Below is a small trained network, with its code and all its weights. Each question gives an input and a class and asks what happens when units are switched off, that is, made to give their printed mean instead of their output.

import numpy as np


def w(rows, s, z=0):
    codes = np.array(rows[::2]) - 128.0
    scale = np.full(codes.shape[1], s)
    scale[-1] = z or s
    return codes * scale


def f(y):
    return y / 2 * (1 + np.tanh(0.7978845608 * (y + 0.044715 * y**3)))


def log_softmax(a):
    a = a - a.max(-1, keepdims=True)
    return a - np.log(np.exp(a).sum(-1, keepdims=True))


def net(x, mask):
    res = np.array(x, float).reshape(1, 7) / 4 @ E
    y = f(res @ A[0][:, :-1].T + A[0][:, -1])
    res = res + np.where(mask, y, B[0][:, -1]) @ B[0][:, :-1]
    return log_softmax(res[-1] @ U[:, :-1].T + U[:, -1])


A, B = {}, {}
E = w([
[27,18,123,224,113,68,111,154,178,162,102],'x0',
[179,132,173,67,57,122,187,185,128,215,168],'x1',
[145,65,210,124,190,254,130,254,194,138,42],'x2',
[169,171,126,119,208,105,132,90,160,26,105],'x3',
[193,100,232,141,77,40,188,131,107,206,192],'x4',
[47,102,101,218,81,109,21,108,103,166,190],'x5',
[181,82,131,162,58,91,117,147,21,113,87],'x6',
],0.0044)
A[0] = w([
[215,252,129,2,149,114,200,94,125,116,161,198],'neuron 0',
[118,33,194,99,40,163,191,233,151,236,135,175],'neuron 1',
[106,71,186,143,134,153,138,194,212,184,134,206],'neuron 2',
[84,118,86,174,40,97,90,70,16,141,171,134],'neuron 3',
[146,157,96,70,179,243,155,138,112,114,28,254],'neuron 4',
[26,122,48,186,116,123,3,72,68,108,155,174],'neuron 5',
[30,68,152,157,153,163,72,148,190,167,160,252],'neuron 6',
[239,110,164,156,32,62,187,138,37,144,150,167],'neuron 7',
[157,86,147,152,60,64,194,140,57,154,146,142],'neuron 8',
[235,104,200,139,158,203,108,214,67,90,66,185],'neuron 9',
[97,123,94,159,230,138,126,111,173,47,32,247],'neuron 10',
],0.0046,0.0042)
B[0] = w([
[223,251,159,56,162,159,211,103,143,84,184,239],'neuron 0',
[59,61,191,188,105,54,166,102,155,104,40,247],'neuron 1',
[65,113,151,184,153,84,185,119,189,71,52,222],'neuron 2',
[100,122,90,176,3,101,79,139,46,201,168,193],'neuron 3',
[160,165,206,104,179,161,204,167,201,14,31,254],'neuron 4',
[4,143,78,229,51,113,86,178,108,113,86,217],'neuron 5',
[44,154,102,194,107,84,167,140,173,47,77,236],'neuron 6',
[196,90,220,54,78,76,168,85,81,153,126,218],'neuron 7',
[133,52,208,93,86,39,132,48,71,177,124,182],'neuron 8',
[177,128,189,63,172,178,152,196,152,89,17,225],'neuron 9',
[91,128,190,137,165,94,233,125,232,6,23,234],'neuron 10',
],0.0054,0.0053)
U = w([
[208,173,153,38,176,224,155,176,160,96,92,147],'0',
[80,166,20,192,81,145,16,169,89,156,160,125],'1',
[153,140,102,137,165,186,34,120,128,180,196,59],'2',
[182,192,148,81,134,113,160,53,108,153,247,135],'3',
[176,19,51,82,254,206,10,188,137,225,194,1],'4',
[168,55,63,97,245,173,77,163,137,210,189,25],'5',
[155,34,165,124,81,92,93,106,49,207,125,107],'6',
[63,96,150,194,152,97,166,127,207,87,69,178],'7',
],0.006,0.0053)

Each question gives the input, the list of numbers given to net, and the class t.
The units are the neurons (one row each of A and B). Each row of codes is followed by its name. A weight is (code - 128) times the scale printed after its matrix; where a second scale follows, it is the last column's (A, B and U).
mask holds one flag per neuron, in row order. A switched-off neuron (its flag False) gives its mean, the last column of its row in B, instead of its output. The means were averaged over made-up inputs and are rounded, as every weight is.
A unit's drop is (log p(t) with every unit on - log p(t) with that unit switched off) / (log p(t) with every unit on - log p(t) with every unit switched off).
The circuit of an input: a set's keep is (log p(t) with only the set's units on - log p(t) with every unit switched off) / (log p(t) with every unit on - log p(t) with every unit switched off). Starting from all 11 units, units are removed one at a time, each time the one whose removal leaves the highest keep (on an exact tie, the one counted first), for as long as the keep stays at least 0.8.
circuit, biggest first: the units of the circuit, biggest drop first
unit that matters most: the unit with the biggest drop
top k neurons: the k neurons with the biggest drops, biggest first
drop when u is switched off: that unit's drop, to one decimal
input [-6,-1,-5,4,3,7,-1], class 1: circuit, biggest first : (neuron 5; neuron 3; neuron 4)
input [6,-4,-4,-7,-1,-3,6], class 6: top neuron : (neuron 8)
input [-2,7,2,-7,8,1,-1], class 6: circuit, biggest first : (neuron 7; neuron 8)
input [-3,3,-7,2,1,7,4], class 6: circuit, biggest first : (neuron 7; neuron 3)
input [8,0,-5,-7,2,7,2], class 1: circuit, biggest first : (neuron 5; neuron 3)
input [-8,-4,-1,-4,4,-3,5], class 3: top 2 neurons : (neuron 10; neuron 7)
input [-4,5,1,3,8,2,-3], class 3: circuit, biggest first : (neuron 0; neuron 4; neuron 10)
input [0,4,-7,-6,-3,6,5], class 1: top 2 neurons : (neuron 5; neuron 3)
input [1,-3,-4,-8,6,1,-6], class 6: top 2 neurons : (neuron 10; neuron 4)
input [-2,3,-6,3,0,7,7], class 6: top 2 neurons : (neuron 7; neuron 8)
input [0,5,1,-6,5,-2,0], class 6: drop when neuron 4 is switched off : 0.2
input [-2,-1,-3,3,2,7,5], class 1: drop when neuron 7 is switched off : -0.1
input [-2,-8,2,5,4,-1,8], class 0: drop when neuron 1 is switched off : 0.3
input [0,4,-2,2,0,-1,-6], class 3: unit that matters most : neuron 9
